Each row is shifted at random along 8 fixed directions that mean nothing.
Known rows, with every way that one mark hangs from another
(reduf (mozus (feme lezez) (volu (kekug pizil)))): [  0.1  -5.1  21.2 -17.8  16.7  -1.9  11.9   9.5  -5.0 -13.9   0.0   7.1
  16.4 -15.8 -17.7  11.8  -3.8  15.1  -8.7 -11.5 -31.0  -3.8 -19.3   5.2
  22.0  -0.5  25.4   2.1 -29.2  37.3 -15.3  -4.2   4.8   9.3  -4.6   3.9
  33.3 -11.0  30.9   6.8 -10.6  20.4  25.1]
(kekug lezez (pizil nevep (volu (mozus feme)))): [ 10.7   1.9  -9.1  10.6  -3.2 -23.5 -29.8  21.2   1.2  27.0  -2.2  10.0
   5.0  -3.4 -17.4 -12.0 -21.2  19.1  -0.9   8.9   5.0   4.2  22.5   7.1
  -7.4  27.1  12.2   4.9  -4.4  16.1  -9.6 -15.4 -33.8  10.5   4.5 -11.4
 -12.9   1.3  11.6  20.0  -5.5   4.8  20.2]
(nevep (lezez (volu kekug mozus reduf))): [  8.3  20.2  -4.6  -7.8  -8.6   6.5 -14.6   5.5  15.5  -5.6  26.0  -9.0
   4.0 -15.6  16.5 -40.6 -10.0  10.0  15.6   7.5  -2.2  -3.2   4.3  20.7
 -21.2  13.8  16.1 -17.1  -6.6   6.6 -10.3 -10.2  -1.6   9.4  -4.3 -15.0
  12.8   0.2   0.6   1.3  13.5 -22.5   0.2]
(nevep (lezez (volu (kekug pizil) (mozus feme)))): [ -4.5  -0.8  12.5 -25.8  -5.1  -8.7  24.8 -32.3  12.7   3.8  -3.7  15.0
 -12.1  13.1  -3.5 -21.2 -11.8 -17.1 -12.9   5.6  30.2   4.5  -3.1  -1.0
  21.2 -17.0 -19.8 -24.1  19.1 -40.8   4.4  -2.8  -7.9 -23.5  19.4   5.1
   3.4 -14.4  -2.5 -12.9 -13.2 -26.6 -10.4]
(kekug (mozus feme) (pizil (nevep lezez) (volu reduf))): [  6.3  -1.5  -4.9   3.0 -14.5 -14.5  -1.8 -13.5 -34.9  12.0 -24.4   5.7
   7.7   4.6  -2.7  52.2  -3.2  -9.7 -10.7  -5.6   2.2  -7.0  -3.5   6.2
  11.4  -7.3   6.6  -3.1   7.0 -23.2  12.5 -14.8 -11.8   3.7  10.4  18.8
 -17.1 -31.0  22.5  17.9 -16.5  25.4  -6.3]
(kekug lezez (mozus feme)): [  2.6  -2.6   8.5  -6.7   0.0  -2.8   8.9 -17.7   8.4   6.7 -21.8  13.9
   2.4   9.2 -15.2  26.2  -1.2  -0.4 -22.5 -11.3   6.7  11.7 -15.1   8.1
  32.1 -12.1   7.4  -4.0 -12.0 -28.0   4.4   3.5 -21.1 -17.1  15.0   0.5
  12.8 -10.7  12.7  11.0  -8.7  10.3  10.5]
(kekug pizil (volu (reduf mozus))): [  3.2   7.5   4.0   8.1  12.8  -3.7  20.9   2.1  12.5 -32.9 -17.2 -10.9
 -19.0   1.0 -24.0  21.7   7.1  -4.8 -28.2  -3.3 -22.1   6.7 -19.7   5.8
  30.6   0.7   7.5   9.9 -12.0  -6.3  15.2  -6.0   3.5  -0.7  -3.0  -5.8
  15.0 -15.9   4.4  -7.3  35.9  21.3  28.3]
(nepa (ludan feme nevep) volu): [  5.5  18.5   4.1   3.3  -0.6 -13.6 -24.4  -3.0  13.1  15.6 -17.0   1.1
   4.8  13.8 -12.7  13.5 -10.4  14.2   0.7  19.7  14.0  -6.1  11.0  18.5
 -43.9  12.7   7.8  -9.4 -14.2  -0.1   2.9  -4.9  16.0 -19.3  21.9 -10.1
 -24.8 -25.0  -1.4   9.3 -18.5  14.7  -1.1]
(pizil (lezez (volu kekug (reduf mozus))) nevep): [ -5.1   4.0  20.7 -10.2  24.5  -0.4  -1.1  12.3 -34.5 -37.0   3.9 -17.5
  -8.6  -9.5 -22.1  21.5  -3.2   4.6   2.7 -14.6 -43.8  -3.9   1.1  -0.1
  29.7  26.0  22.4  12.1  -2.0  24.2  21.2  -4.0  11.2  15.0 -11.7   0.8
  44.0 -25.4   8.9  -9.2  22.7  30.1  20.0]
(volu kekug (mozus feme)): [  2.1  -3.0   9.7   7.0  11.1 -16.8  13.9  16.2   8.7 -40.5  -3.6  -6.7
  -9.2   4.2 -16.8  45.3   6.9  18.9  -9.1  22.3 -20.0 -14.4 -30.0   6.3
 -15.8  13.1  29.0 -19.6 -21.1  19.9   7.5 -13.3  11.8   0.5  20.8  13.4
  14.9 -16.6   5.2  18.6  -5.3  59.1   6.4]
(nepa (ludan (feme lezez nevep)) (volu (kekug pizil) mozus)): [  9.3  23.4  -4.4  -5.7  17.6   3.2   2.4  24.9 -11.4  -3.6 -13.6  -0.9
 -10.2 -16.6 -17.4 -19.7  -4.0  -5.5  -6.0 -11.8 -26.7   9.6   7.3  12.0
  -9.2   5.5  -7.0   3.3 -15.5  -4.7  -2.9   1.8 -13.6  -1.5 -12.4 -28.8
  17.1  -5.9  -6.7 -24.9  20.1 -10.9   7.9]
(lezez nevep (volu kekug mozus reduf)): [ -0.4  21.9  -0.6  -5.1 -20.8  -5.1   5.3 -26.5   6.0 -17.3  -0.8 -18.8
   4.5  -3.4   6.9  -8.8  -1.7 -12.2  -3.1  16.9  30.9  -8.9  -8.7  19.5
  -6.2   8.2  11.5  -2.6   6.4 -15.6   0.9 -17.2  16.2 -10.0   9.1  18.3
  14.3 -14.6  -1.8  -4.5 -11.9  14.4 -21.3]
(nepa (volu (kekug pizil) reduf)): [  4.9  16.3  10.7  -1.7  -5.4 -11.1 -10.3 -12.3  26.9  14.1  13.0  -7.2
  16.5 -10.0   5.1   0.2 -11.0   3.5  -1.9  -6.4  -1.3 -14.1  18.3  21.2
   1.4  12.3  21.5   7.5 -11.6  -8.6 -15.6 -13.9  15.2   2.2   0.1  11.7
  29.9 -15.3  26.9   1.3 -12.2   8.1  -6.0]
(nepa kekug (ludan (nevep lezez)) volu): [ 16.0   6.3 -16.0 -13.0   6.3   5.1   0.8 -23.1   9.6  16.9 -12.7   0.0
  31.8   0.9   2.9  -0.7   6.8  -6.3  20.5 -21.1 -21.3 -11.0  13.3  26.0
  -5.4 -37.6   1.3 -14.1  19.7 -46.4   5.9  -1.9 -26.6  14.3  -1.5 -30.6
 -15.7 -10.9  11.4   2.7  30.8 -29.3 -15.7]
(lezez nevep (volu (kekug pizil) (mozus feme) reduf)): [ 10.6  35.1  -8.2 -18.4  -9.2  -0.7 -25.7   7.0   0.4   9.0   7.9  -4.1
 -14.0  -7.9   0.3 -42.7 -24.2  26.2  -6.1  15.7  25.3  11.4  -0.9  30.3
 -20.7  23.4  18.5   2.3 -22.7  19.8 -28.6   6.3   0.5 -13.6  13.0  -8.5
  18.1  -4.9   1.8  -1.9 -12.7  -4.7  20.4]
(ludan (nepa (volu reduf)) (nevep lezez)): [ 11.1  33.8  -2.8   5.7 -20.6  16.7 -35.0   6.4 -14.7  26.2  -1.0 -11.5
  16.8 -29.8  18.8 -18.3 -13.2  12.6  11.2  -6.9  -0.7  -2.0  12.5  19.3
 -42.0   3.3  -2.7   2.0 -32.6   5.5 -12.2 -14.2   8.2  -2.0 -18.7 -20.9
  -6.8 -18.4   8.3   6.6  -8.7 -36.2  -7.5]
(volu (kekug lezez) (mozus (feme nevep))): [ -4.8   1.4   4.8   3.5   4.1 -17.4  21.4  16.1  31.3 -11.6   0.9   4.8
 -19.0  -5.5 -28.8 -30.7  -6.8  -2.4 -23.0  21.2   4.0  13.5  -3.7 -12.1
   3.5   6.7 -16.0  -4.0  -1.8  -2.3   8.4 -16.4 -17.3 -11.3  -1.8  -3.4
  15.4  11.0 -12.1  -8.3  -1.5   0.0   3.0]
(feme lezez (mozus (volu kekug))): [  2.2 -17.4   4.8  -7.3   2.8 -15.7  18.4  -7.0  27.2 -11.6   0.0   8.3
  27.6  -3.2  -3.1 -12.4   3.0  -4.3  11.2  17.1  -4.3  -8.0  -3.7  -2.3
   2.7   0.9  12.1 -25.8   9.1  -1.8   1.1 -16.0  -6.0  11.0   6.0   3.3
 -25.3  10.2   6.5  21.5  -0.3  -0.1 -10.7]
(feme (lezez nevep) (mozus (volu kekug reduf))): [ -5.9  19.4   9.0 -13.3  -5.7  -4.9  18.3  -6.4  -7.0 -23.1  -6.2  -9.4
   9.8 -12.6 -13.6 -15.5   0.8   2.1  -5.3  20.1   7.1   7.7 -18.9   3.8
  -3.4   7.0  17.0   4.9 -11.5  27.0  -0.6  -5.4  28.5 -10.3  -8.3   9.3
  11.4 -12.6   2.3   1.5 -22.1  21.3  -3.4]
(lezez (volu (kekug pizil) mozus)): [  3.5 -21.7   3.4   3.9  18.3  -6.4  24.0  -8.2  10.2 -30.7  -4.1  -6.9
   6.2  -1.2 -19.0   5.5  15.6 -11.5   1.4 -16.3 -26.7 -19.2  -9.7   7.8
  52.7   9.9  18.4  -3.1  29.6 -21.9  10.0  -9.6 -26.9  27.2   0.0  -0.3
  26.3  -7.1   4.8 -10.7  54.9  11.8   7.8]
(kekug (mozus (volu reduf)) (pizil lezez)): [  3.9  -7.0   6.1  14.5   3.5 -13.5   8.5   1.6  -1.6 -16.8 -11.9  -4.4
  17.6  -0.8 -21.1  43.6   5.9   4.3 -13.3  -5.8 -25.4  -9.4 -24.4   5.5
  33.6   4.1  32.0   9.4  -2.7   7.4   5.3 -11.1   3.0  16.8  -3.1  16.4
  16.4 -17.1  23.6  14.2   7.0  45.8  17.0]
(nepa (kekug lezez) (volu mozus reduf)): [  4.1  21.5  -6.4   4.1  -4.9  -2.9  30.3 -19.0  39.6 -16.6  -1.3 -13.4
  -5.4   0.6 -16.9 -14.6   3.9 -11.9 -22.2   4.1  -5.1  12.7  -7.9   6.2
  13.6 -24.8  -9.5   0.7   6.6 -40.6  19.3 -11.9 -11.6  -8.7  -8.8 -11.1
  23.3   2.5  -6.9 -12.8  22.1  -2.7 -15.1]
(reduf (mozus (feme lezez nevep) volu)): [ -3.6 -11.0   6.9  -4.2   8.0 -11.5  41.4   2.6   6.8 -27.0 -23.5   5.4
  14.3   0.3 -28.7  14.0   6.4   0.8 -11.2  26.7  -9.0  -2.1 -23.7 -11.1
  -5.8  -9.1   7.3  -9.3  -9.7  26.5  12.9 -18.1  -1.1   0.4   4.9   4.9
 -26.9  -5.9   7.3  23.0 -12.6  33.2   1.3]
(volu (kekug pizil) (reduf (mozus feme))): [  4.2  24.6   0.9  -6.0   6.3  -1.5   3.0  22.4  17.4 -26.1  -0.8  -6.0
 -33.7  -7.0 -16.4   0.6  -8.8  20.6 -27.5  17.5 -12.3  14.1 -21.7  12.1
 -13.7  11.2  10.9  -0.4 -38.3  24.8  -3.8  -6.3   9.7 -11.1   6.0  -3.3
  22.4  -5.9   0.1   0.3  -1.4  24.4  27.1]
(ludan nepa (nevep (lezez (volu kekug reduf)))): [ -2.9 -13.5  28.7  -5.6   3.5 -18.7 -21.4  -0.1 -21.7  10.2  25.0   3.9
  19.8   0.7   1.4  13.2 -19.0  24.1  16.5   3.0  -6.2 -32.0   9.5   7.6
  -2.6  34.6  26.7 -12.1   3.7  12.8   5.0  -8.0  19.9   8.4  17.3  10.5
   3.8 -35.1  18.3   4.3 -15.2   9.8  -5.7]
(pizil (lezez nevep) (volu (mozus feme) reduf)): [  6.5   8.4  -9.7 -13.4  -7.5  -8.7  10.2 -19.3 -46.6   0.3  -7.5  -7.8
  12.2  -6.9  -4.7  -5.1  -8.6  -6.2   8.8  -2.4  20.7  -3.3  -6.2   8.4
  20.5  -2.9   9.8  -0.9  24.1 -19.8   4.2  -7.5 -18.1   9.6   6.1   7.6
  11.4 -19.0  10.9   3.3   0.1   2.9 -13.6]
(kekug (mozus feme (volu reduf)) (pizil lezez nevep)): [ 12.3  -7.5  -0.4  -2.2  -0.3  -4.1 -12.0  -2.5 -31.3  15.5 -20.9   2.0
  17.6 -14.2   0.7  38.2  -6.6  -7.3 -11.1 -30.6 -15.8  -0.5  -6.6   1.1
  36.8 -18.7  -0.9  -2.3  -9.1 -28.8  -9.0  -5.6 -19.6  11.5  -1.7  17.7
  13.4 -10.3  32.2  13.5  -4.3  -1.9  10.7]
(lezez nevep (volu (reduf mozus))): [ -4.5  -1.5  10.7 -13.9   5.5 -16.4   5.6 -23.6  13.0 -13.5   2.9  -6.7
   4.3  24.2 -15.5   6.9  -8.9  10.2   0.7  23.3  19.5 -10.8   1.5  10.5
  -0.6  15.2  23.5  -5.3  10.8   5.0  16.9  -5.0  14.6 -10.3  28.7   4.3
 -16.2 -20.6   4.2   8.4  -4.1  25.2   1.5]
(pizil lezez nevep (volu kekug (reduf (mozus feme)))): [ -4.2   8.9  12.3  -6.2  -7.5 -29.3  -1.6   0.6 -26.1 -15.3  -0.5  -3.5
  -6.4   4.1  -9.4  41.0 -19.5   0.9  -6.7  27.2   3.9  -8.1   1.1  -3.5
 -16.1  18.6  12.9  -6.0  -2.5  15.8  20.9 -27.1  23.6  -3.1  17.1  31.8
  -2.8 -26.1  13.6  19.4 -43.9  53.7 -11.5]
(nevep (lezez (volu kekug (mozus feme) reduf))): [-17.8  25.0  20.6  -6.8 -11.9  -5.0  27.3  -5.2   0.1 -31.5  16.9  -8.4
 -14.2  -7.8 -32.1 -43.2  -4.6  10.0 -18.5  29.7  10.0   7.9 -24.1  -0.8
   4.3  10.6  10.9  10.2   0.7  50.5   9.3 -12.9  25.4 -10.4 -17.6   6.9
  56.9 -22.2  -4.8 -18.0 -16.9  26.4   0.2]
(lezez nevep (volu kekug)): [ -5.1   8.8  -3.9   5.9 -14.9  -3.6  -4.7  -9.7  39.7 -19.1 -12.4 -13.9
  -4.2  -2.6 -14.0 -38.1  13.4 -17.7   3.4  32.4  25.1   1.2   9.6   3.0
 -13.0   5.5 -13.1   1.6  13.8   6.4   9.4 -30.4   2.6  -9.9  -8.3  -5.1
 -20.1   8.1 -24.1   4.4  14.8  -9.3  -3.8]
(ludan (feme lezez (mozus (volu kekug))) nepa nevep): [ -6.7  -3.5  12.2   1.9 -22.9 -10.1  -3.8  -2.5 -19.0  16.0  -0.2  11.6
  33.0 -33.5 -11.8 -65.5 -17.7   2.3   0.7   7.4  19.2   0.9  -5.2  -2.4
  11.7  19.0  -9.6   4.7  11.3  23.5 -11.9 -24.2 -15.1  12.7 -21.4   0.0
   1.2   6.5   1.4  -8.6 -17.4 -29.1 -17.0]
(nevep (lezez (volu (kekug pizil)))): [ -3.3  24.7   9.0 -13.4   2.9  10.4  -7.7   2.5  24.7  -3.2  -7.4   1.9
 -22.7  -3.9 -13.7 -46.8  -4.4   2.4  -0.2   6.4   3.8  20.6  12.9   8.2
  -0.8  12.4  -6.2   3.8  -8.5  14.1  -3.8   0.0   3.8 -18.4 -13.2 -28.7
   6.5 -10.0 -17.0 -10.6  15.9 -31.1  27.0]
(kekug mozus (pizil nevep (volu reduf))): [  1.7  18.0   0.4   5.6  11.4  -7.4 -20.3   8.5   6.4  13.7 -17.8  -3.0
 -33.6   5.4 -25.8 -24.3 -17.8   3.9 -13.0  -1.3   4.7  30.1  23.2  -6.4
  20.8  23.7 -20.0   8.2   3.0 -14.8   9.3   3.4 -15.0 -12.0  -7.1 -20.7
   2.7  -9.9 -15.5 -13.6  28.9 -24.8  30.4]
(volu (kekug pizil) (mozus (feme (nevep lezez))) reduf): [ 10.2 -18.8  -0.6  -7.7  13.6 -16.9  25.1   9.1 -24.1  -9.4   8.1   3.2
   9.8  -8.7   3.2  39.9  -1.6   1.5  -3.7 -16.1 -30.2 -26.7 -14.7   8.1
  15.7  -2.6  20.9 -18.3   4.3 -27.8   0.1  -7.2 -17.7  22.8  17.2  17.1
  15.6 -20.0  29.9   0.9   4.7  21.6  -9.0]
(reduf (volu (kekug lezez))): [ -0.1  -4.0  13.9  11.2  16.1 -11.5  -3.8  25.9  26.2 -36.1   3.8  -5.5
  -1.8  -0.7 -23.0  25.4   8.2  18.0  -3.0  18.9 -32.6 -12.5  -8.4   6.7
  -2.6  30.8  37.5   4.3 -25.8  38.0  12.0 -18.8   5.2  10.2   5.0  -1.3
   4.9  -7.0   4.8  18.1  18.1  51.3  32.2]
(lezez nevep (volu kekug (mozus feme))): [ -4.8  -6.7   8.5  -2.4  -6.4 -16.2  10.3 -12.8  -3.1 -24.8  -1.1  -7.8
  14.5   2.3 -18.7   8.3   6.8   1.5  -0.4  19.5   9.2 -20.4 -15.8  10.4
   4.0   7.7  23.5  -1.0  11.6  21.6   5.2 -19.3   4.9   3.8  11.0  18.2
  14.6 -13.8   8.5   8.2  -9.9  40.8  -7.2]
(pizil (nevep (lezez volu))): [ -5.8  -1.2  24.9 -15.4  15.5  -7.9 -22.4  -6.4   1.4  14.0  -6.2   5.0
  -2.2  16.6  -7.8   1.9 -13.7  10.3  18.3   4.3   5.5   1.8  35.0  -5.5
 -11.6  14.9  -2.8 -16.5  -2.8   2.0   9.8   2.5  11.1 -19.9  12.9 -16.2
 -22.7 -28.3  -1.8  10.9  -6.7 -20.7  12.7]

Rows
[ 18.0   1.1  -5.3  -1.8  18.8  -6.6 -21.3  30.3 -14.5  23.1 -12.0   9.9
   0.5 -10.2  -6.9  10.3 -15.0  12.0   5.0 -19.0 -20.5   6.2  20.1   7.5
  -1.6  17.4   7.2  -2.4 -24.0  -5.1 -12.4   2.7 -34.1   5.2   6.2 -23.7
  -9.6  -3.2  13.3  10.0  11.3 -14.7  30.3]
(kekug lezez (pizil (volu (mozus (feme nevep)))))
[  1.4 -23.9  21.0  11.3  14.1 -30.6 -17.0   8.6  37.2  13.4  28.8   4.8
  15.5   5.1 -15.0  -0.6  -8.5   9.1  -1.8   0.2 -10.6 -12.4  25.1  -5.8
  25.0  16.1  11.8  -4.3  -0.4  -4.5   4.3 -13.6  -1.7   7.6   5.8  -0.8
   9.7   0.4  21.6   9.6  14.2  -4.3  17.0]
(kekug lezez (volu reduf))
[ -5.1  13.4  11.9  -9.0  17.9   0.6   5.6  17.7   1.0 -10.3   8.4   0.4
  -9.2  -8.5 -32.8 -55.4  -9.5  15.4  -3.1   5.0 -16.5  18.6   7.2   3.4
  24.6  40.4  15.9  15.7   0.9  32.9   3.4   9.1 -10.2   4.4 -18.6 -24.4
  32.2  -3.4  -8.6 -18.1  28.2  -1.3  23.8]
(feme (lezez (volu (kekug mozus) reduf)) nevep)
[  0.5 -14.3   8.7   5.3   8.5 -19.4  24.7   1.8 -31.6 -15.2  -3.0  -3.1
   7.6  -3.0 -20.1  27.0   6.8  -9.1  -6.9   0.4  -9.8 -14.0  -9.5 -11.6
  24.4   2.3   5.0  -6.6   6.2  -5.0  14.0 -19.1  -7.6  12.2   1.4  14.1
  11.1 -22.7  14.7   0.0   2.8  24.1 -10.4]
(kekug (pizil (volu (mozus (feme lezez)) reduf)))
[  3.2   9.3  -5.8   0.0 -27.0  -6.4   5.7 -18.6 -42.8   0.7  -8.2 -13.6
  32.1 -21.0   9.6   7.9   5.6 -23.0   6.0   4.4  26.4 -13.8  -4.3   4.9
  -8.6 -12.9  -1.1  -2.0   0.0  -8.2  -1.1 -33.3  -2.0   5.1  -6.7  20.1
  -1.0 -15.6  17.1   9.7 -28.6   5.5 -38.5]
(pizil (volu (mozus (feme (lezez nevep))) reduf))
[ -6.4  24.6   6.6   7.2 -18.6   3.1   5.2  -7.6   6.2 -22.6  -6.7 -14.3
   6.0  -5.3 -11.1  -4.7  10.7   2.2   0.9  26.4   7.6  -2.7  -7.4  11.3
 -23.0   9.8  20.6   8.4 -11.0  37.0  10.3 -22.1  26.0  -6.4 -13.8  -1.3
  -0.4 -25.1  -2.8  12.7  -8.9  26.6  -2.5]
(nevep (lezez (volu reduf)))
[  2.2 -13.9   6.6   0.1  10.9 -31.2  -0.4  -7.7  32.8   5.0   9.3   3.6
  -3.6  22.6  -9.8   9.4 -17.2   1.9  -0.3  18.6   9.6 -10.4  20.4  -4.2
   2.1  16.0   2.1 -18.9  15.2 -20.4  16.5 -18.5  -2.0   0.7  27.8   3.2
 -32.5  -8.1   5.8   9.2   6.2   1.7   1.5]
(kekug (pizil (volu (reduf mozus))))
[  2.1  -3.4  18.5  17.8  -3.6 -28.8 -38.4   2.8 -13.4  30.5 -12.6   9.0
  21.1   6.8 -15.3  36.1 -21.9  19.8  -0.5  -5.0  -6.5 -10.9  17.2  10.4
  -1.7  25.6   9.1   9.4  -6.6   9.3   2.5 -17.9  -1.9   1.6   7.2  -2.4
 -16.5 -23.0  15.6   7.3 -20.0  15.6   4.3]
(ludan (nepa (kekug mozus (pizil volu))) nevep)
[ -0.5  30.0  -0.7   0.4   1.4  -3.4   7.7 -18.2  29.3   4.2  -9.5 -11.9
   3.8   0.4 -23.9 -39.7  -4.7  -6.7  -7.5   2.1   2.2  12.4   9.0   9.1
  -8.0 -22.2 -23.5   2.8   9.0 -20.9   8.5  -9.0  -4.3 -11.5 -17.2 -26.4
  22.6  -5.0 -11.6 -27.0  12.4 -24.3 -14.5]
(nepa kekug (ludan nevep) (volu mozus))
[ 10.3   5.8  -6.0 -22.7  -1.2 -10.9  30.7 -24.7 -23.1  -0.1  -8.0   7.6
  33.3  -2.3  -1.3  26.9  -4.9  -5.8  -6.6 -15.6 -21.7 -12.9 -14.2  28.6
  13.6 -42.5  22.0  -2.1   7.1 -20.3   6.3  -5.0 -13.6  16.3   6.9   1.5
  10.4 -18.7  38.5   5.1  -5.8  23.6 -13.8]
(nepa (kekug (volu (reduf (mozus (feme (nevep lezez)))))) ludan)
[ -7.6   1.7  17.8 -10.7  -1.0  -9.5  -5.2  -9.6  42.3  -4.0   6.2   4.8
  -9.2  13.5  -3.5 -23.1  -4.6  -4.5   9.4  27.8  17.0   0.5  19.5  -4.4
 -19.9   6.3 -10.9 -24.4   4.7  -1.6  11.9 -15.2  16.5 -21.9  10.3  -8.4
 -24.0  -7.6 -15.2   7.1  -5.6 -21.3  -1.2]
(nevep (lezez (volu kekug)))
[  9.7  -3.3   6.7  -6.5   9.6 -12.8  -7.1 -22.2   9.2  12.9 -26.7   1.7
   8.9  11.2   6.8  42.7  -0.7 -15.2  10.9 -16.7  -2.7  -6.1  25.1   7.2
   8.6 -13.2  -9.2 -16.9   2.4 -54.4   5.1 -11.5  -8.4  -8.1  17.4  -3.3
 -26.7 -17.4   7.9  10.4   7.5 -15.5  -5.8]
(nepa (kekug (pizil volu)))
[-14.9  -3.8   8.9   8.8  -7.7 -29.8  22.5  -0.8  19.2 -16.9  -8.3   7.7
  15.5  18.0 -38.4 -17.4   0.8   9.2   5.8  55.0   9.8  -5.8   7.2  -3.3
 -32.0  29.6  24.1   4.3  20.3  59.6  27.2 -24.1  10.1  -1.9   1.0  -7.7
 -52.6 -12.9  -9.3  22.5 -20.2  44.4  -6.6]
(feme mozus (nevep (lezez volu)))
[  5.3  27.6   0.1 -13.3  -5.7  -2.5 -17.4 -14.8 -31.2  10.7 -19.8  -7.7
   6.7  -1.1   6.5   2.3 -16.8  -3.2  19.1  -2.4  26.4   7.6  14.4  14.0
 -12.4  11.7   6.6  -1.8  -2.0 -13.1  -2.6  -3.3   2.9 -14.1   7.8  -9.4
  -9.3 -24.8  -0.2   6.9 -16.4 -10.6  -3.0]
(pizil (lezez nevep) (volu mozus))
[ 12.3   4.5  -7.4  -3.7   2.6  -8.1   1.4   5.2 -20.1  10.6 -24.4   9.6
  -2.5  -6.3  -8.6  -7.9  -9.6  -1.7 -13.8  -5.9   5.3  13.5   0.8   5.5
  16.4  -1.0  -7.3  -6.4  -8.8 -20.9  -9.9  -0.1 -33.1  -1.6   4.4 -13.1
  -8.4  -6.8   8.3   6.7   8.4 -14.2  12.9]
(kekug (pizil nevep) (volu (mozus (feme lezez))))
[ -3.7  13.1  19.6 -15.9  12.8  -1.4   8.8 -10.6 -43.2 -19.9  -2.9 -13.7
  10.7   4.2 -14.6  18.4  -1.1  13.7   5.7  -1.5   1.1  -7.3  -9.7  12.9
   9.2  23.4  36.7   5.7 -11.2  18.8   5.2  10.4  21.7  -8.8   9.2   0.2
  26.2 -42.3  10.3  -4.6  -8.5  33.0   2.1]
(feme (lezez nevep (volu mozus reduf)))
[ 16.7 -37.7  -8.7  15.2   3.8 -24.1 -24.0  -0.1  23.4  24.3   7.0   7.3
  22.8   5.7  -0.6  26.8   3.4 -17.3 -10.7 -25.6 -11.9 -15.8  15.9   6.4
  47.5 -10.5  -0.4  -3.6  15.2 -57.4   4.2 -13.9 -38.8  17.3  12.1   0.6
 -19.1  13.9  27.4   8.3  36.5 -19.6  14.0]
(kekug (lezez nevep) mozus pizil (volu reduf))
[  4.4  18.3 -14.3  24.4 -34.4  -6.8   4.3 -10.2   4.9   1.6 -32.8  -4.2
  36.3 -31.1 -13.8  -6.9  18.0 -38.7 -17.4  -8.0  -2.7   0.5   1.5  21.4
   8.4 -30.1 -10.3  33.7   3.2  -9.5   2.6 -44.2 -24.8  12.4 -38.4  -2.9
   8.4  10.1   8.9  -2.9   2.8   9.3 -18.9]
(nepa (kekug lezez volu) (ludan (feme nevep)))
[  0.6 -11.8   9.4  -0.3   5.7 -15.6  18.9  -4.0  12.5  -1.9   5.5   8.3
   1.2  -3.3 -30.3  -3.6  -4.8  -4.1 -35.2 -12.5 -11.0   4.6 -10.2   0.2
  58.4  -9.5   4.4  16.7   0.4  -6.8   6.2  -9.2 -20.6   6.5  -4.6   1.7
  33.5  -1.6  25.6  -8.3  16.3   6.7  24.0]
(kekug lezez pizil (volu (reduf (mozus feme))))
[ -1.6  -0.7   7.1  -0.6   9.6  -0.1   8.2  -0.1 -29.5 -24.8  -9.6 -11.1
   6.5  -2.4 -19.7  35.1   6.4   3.4  -3.2 -12.6 -34.2 -12.8  -5.8  10.0
  19.9  10.8  29.2  15.7   1.3  21.5  18.8  -9.8   0.7  18.3  -8.2  -1.7
  10.4 -34.2  18.7   1.6  18.7  35.8  15.5]
(kekug (pizil (nevep (lezez (volu (reduf mozus))))))
[ -9.0 -11.2  34.2 -18.5  35.0 -20.7 -11.6  -5.5   1.3   3.1  27.0  -6.2
  -4.8  22.2 -24.2 -15.6 -21.4  25.2  11.3   0.8   5.6  -6.2  22.9  -7.7
  20.1  28.4  10.3 -10.9   8.8   5.3   7.8  15.9  16.5 -13.6  21.9  -8.8
  26.1 -25.2   3.4 -17.4   9.8 -12.0  17.9]
(lezez nevep (volu mozus reduf))
[ -0.4  -0.5  -4.7   4.0 -17.1  -9.5  17.3  -5.3  22.7   5.4 -17.7  13.0
  24.0  -3.1 -19.1 -16.0  -2.1   7.2  -7.9  23.8   8.4   3.8 -17.3   3.8
  -8.5 -12.5   9.6  -2.6   2.6  24.9  -2.8 -17.1 -14.2   3.7  -4.7  -0.3
 -23.2   1.2  11.0  26.0 -16.5  12.5   4.1]
(kekug (mozus (feme (nevep lezez)) volu))
[  7.6 -16.4 -13.6  10.0  -0.4 -27.7 -14.8   3.5 -17.1   5.3 -15.8   5.4
  31.6   0.4 -30.2  20.6  11.3 -10.9   6.1  -7.5 -21.6 -12.8  13.9  14.8
  12.3  -8.8  11.9  17.4  26.8   3.9  17.6 -24.7 -33.2  23.8  -5.9 -13.2
 -25.3   4.1  10.4   4.3  16.9  21.6  -0.2]
(nepa (kekug (lezez nevep) (pizil volu)) (ludan (feme mozus)))
[ 10.2   2.3 -12.5  -4.6 -13.2 -10.1  -1.8  -9.2  -4.4  -1.3   4.7  -2.3
  17.7   2.6  -7.2  -2.6  -3.3  12.6  -3.4  15.6  19.3 -10.3 -12.8  23.0
  -0.6   6.8  33.1  -1.1   2.5   2.9  -2.6  -6.9 -17.4   4.6  19.8   4.6
  -1.9  -5.2  13.7  19.0  -5.9  25.9  -0.3]
(kekug (lezez nevep (volu (mozus feme) reduf)))
[ 13.8  -3.2   3.8 -15.5   6.0 -10.1 -46.5  -1.1 -37.3  34.0  11.3  -4.7
  33.5 -12.0  24.2  28.1 -22.3  -3.1  28.8 -35.1  -7.7 -18.8  39.7  15.6
   2.4   8.2  13.5  -0.5  -8.1 -16.5 -12.4 -14.2  -6.4  16.6   7.5  -1.3
 -10.6 -14.8  38.4  10.4  -9.5 -25.7   2.0]
(kekug (pizil (lezez nevep) (volu (reduf mozus))))
